Below is a small trained network, with its code and all its weights. Each question gives an input and a class and asks what happens when units are switched off, that is, made to give their printed mean instead of their output.

import numpy as np


def w(rows, s, z=0):
    codes = np.array(rows[::2]) - 128.0
    scale = np.full(codes.shape[1], s)
    scale[-1] = z or s
    return codes * scale


def norm(h):
    return h / np.sqrt((h * h).mean(-1, keepdims=True) + 1e-5)


def f(y):
    return np.maximum(y, 0)


def log_softmax(a):
    a = a - a.max(-1, keepdims=True)
    return a - np.log(np.exp(a).sum(-1, keepdims=True))


def net(x, mask):
    res = np.array(x, float).reshape(1, 6) / 4 @ E
    u = 0
    for l in range(2):
        y = f(norm(res) @ A[l][:, :-1].T + A[l][:, -1])
        res = res + np.where(mask[u : u + 4], y, B[l][:, -1]) @ B[l][:, :-1]
        u += 4
    return log_softmax(norm(res)[-1] @ U[:, :-1].T + U[:, -1])


A, B = {}, {}
E = w([
[84,15,170,83,114,152,119,93,143,124,141,32],'x0',
[160,161,103,132,159,223,199,25,192,219,49,179],'x1',
[104,144,118,115,124,112,133,118,144,127,137,135],'x2',
[140,95,150,2,96,56,34,187,92,84,73,137],'x3',
[110,130,131,151,153,133,99,153,113,162,88,124],'x4',
[142,126,135,134,132,137,111,111,107,138,142,128],'x5',
],0.0095)
A[0] = w([
[149,194,120,158,96,71,101,172,93,110,140,165,26],'L0N1',
[184,189,133,167,88,145,172,165,172,137,153,212,252],'L0N2',
[164,133,112,104,88,131,104,121,154,168,109,133,18],'L0N3',
[97,140,35,254,150,106,122,165,129,98,228,26,21],'L0N4',
],0.0083,0.0028)
B[0] = w([
[167,250,196,78,38,192,151,200,176,98,120,237,205],'L0N1',
[102,105,108,127,170,83,94,113,31,220,131,167,254],'L0N2',
[125,114,45,4,121,33,39,143,218,140,119,172,147],'L0N3',
[227,113,2,29,130,172,73,71,185,166,31,108,214],'L0N4',
],0.0093,0.0092)
A[1] = w([
[150,127,2,194,125,178,73,137,85,94,167,125,163],'L1N1',
[174,91,144,122,129,75,103,123,195,161,104,175,2],'L1N2',
[82,94,109,84,96,197,160,38,143,163,65,91,132],'L1N3',
[180,170,100,93,154,86,42,67,166,76,58,158,71],'L1N4',
],0.0067,0.0027)
B[1] = w([
[75,174,135,82,232,69,159,107,150,52,76,206,188],'L1N1',
[131,170,69,124,152,175,150,14,168,98,110,185,165],'L1N2',
[86,176,198,213,81,148,118,113,121,2,168,48,254],'L1N3',
[175,53,125,101,145,168,180,165,164,150,109,56,247],'L1N4',
],0.0081,0.0066)
U = w([
[207,155,64,43,151,144,122,105,142,181,72,192,167],'0',
[116,86,129,77,94,161,84,60,161,57,88,6,196],'1',
[151,183,226,83,33,116,96,200,108,93,125,162,10],'2',
[92,39,171,92,70,68,72,193,74,98,191,43,194],'3',
[89,178,121,223,179,121,168,59,71,200,153,198,64],'4',
[88,133,210,253,113,193,220,72,130,140,191,56,156],'5',
],0.012,0.0012)

Each question gives the input, the list of numbers given to net, and the class t.
The units are the neurons (one row each of A and B). Each row of codes is followed by its name. A weight is (code - 128) times the scale printed after its matrix; where a second scale follows, it is the last column's (A, B and U).
mask holds one flag per neuron, layer by layer. A switched-off neuron (its flag False) gives its mean, the last column of its row in B, instead of its output. The means were averaged over made-up inputs and are rounded, as every weight is.
A unit's drop is (log p(t) with every unit on - log p(t) with that unit switched off) / (log p(t) with every unit on - log p(t) with every unit switched off).
The circuit of an input: a set's keep is (log p(t) with only the set's units on - log p(t) with every unit switched off) / (log p(t) with every unit on - log p(t) with every unit switched off). Starting from all 8 units, units are removed one at a time, each time the one whose removal leaves the highest keep (on an exact tie, the one counted first), for as long as the keep stays at least 0.8.
circuit, biggest first: the units of the circuit, biggest drop first
k most important neurons: the k neurons with the biggest drops, biggest first
k most important neurons of layer l: the k neurons of layer l with the biggest drops, biggest first
drop when u is switched off: that unit's drop, to one decimal
input [-1,7,-6,-3,1,3], class 4: 2 most important neurons => L0N2; L0N4
input [8,3,8,0,-1,-1], class 5: circuit, biggest first => L0N4; L1N3
input [-7,2,-8,-1,4,-6], class 4: circuit, biggest first => L0N4
input [3,2,-8,1,8,-2], class 1: 2 most important neurons of layer 0 => L0N2; L0N1
input [3,1,6,3,3,0], class 1: 3 most important neurons => L0N2; L0N1; L1N2
input [-3,8,-8,-4,-7,-2], class 4: circuit, biggest first => L0N2; L0N4
input [-5,8,-4,0,-5,2], class 4: circuit, biggest first => L0N4; L0N2
input [1,8,5,7,7,7], class 1: 4 most important neurons => L0N2; L0N1; L1N3; L1N4
input [5,7,-1,-1,4,-8], class 5: 2 most important neurons => L0N4; L1N3
input [-7,0,3,1,-6,-4], class 2: 2 most important neurons of layer 0 => L0N1; L0N4
input [1,-6,4,-8,5,-3], class 1: 2 most important neurons => L0N4; L1N3
input [0,-7,3,2,5,5], class 2: 2 most important neurons => L0N1; L0N2
input [5,8,-2,-1,-6,1], class 5: 2 most important neurons => L0N4; L1N3
input [7,6,0,-2,4,1], class 5: most important neuron => L0N4
input [3,0,0,-3,7,5], class 1: 2 most important neurons => L0N4; L1N3
input [-5,2,7,0,8,-5], class 4: drop when L0N4 is switched off => 0.9
input [-5,-5,-8,-3,-1,-1], class 0: drop when L0N4 is switched off => 1.0
input [-2,3,0,-1,-5,0], class 4: drop when L0N4 is switched off => 0.2
input [-6,0,-4,-8,6,7], class 0: drop when L1N4 is switched off => -0.1
input [8,1,7,-3,0,-7], class 5: circuit, biggest first => L1N3
input [-1,-6,2,6,3,-1], class 2: 2 most important neurons of layer 0 => L0N1; L0N2
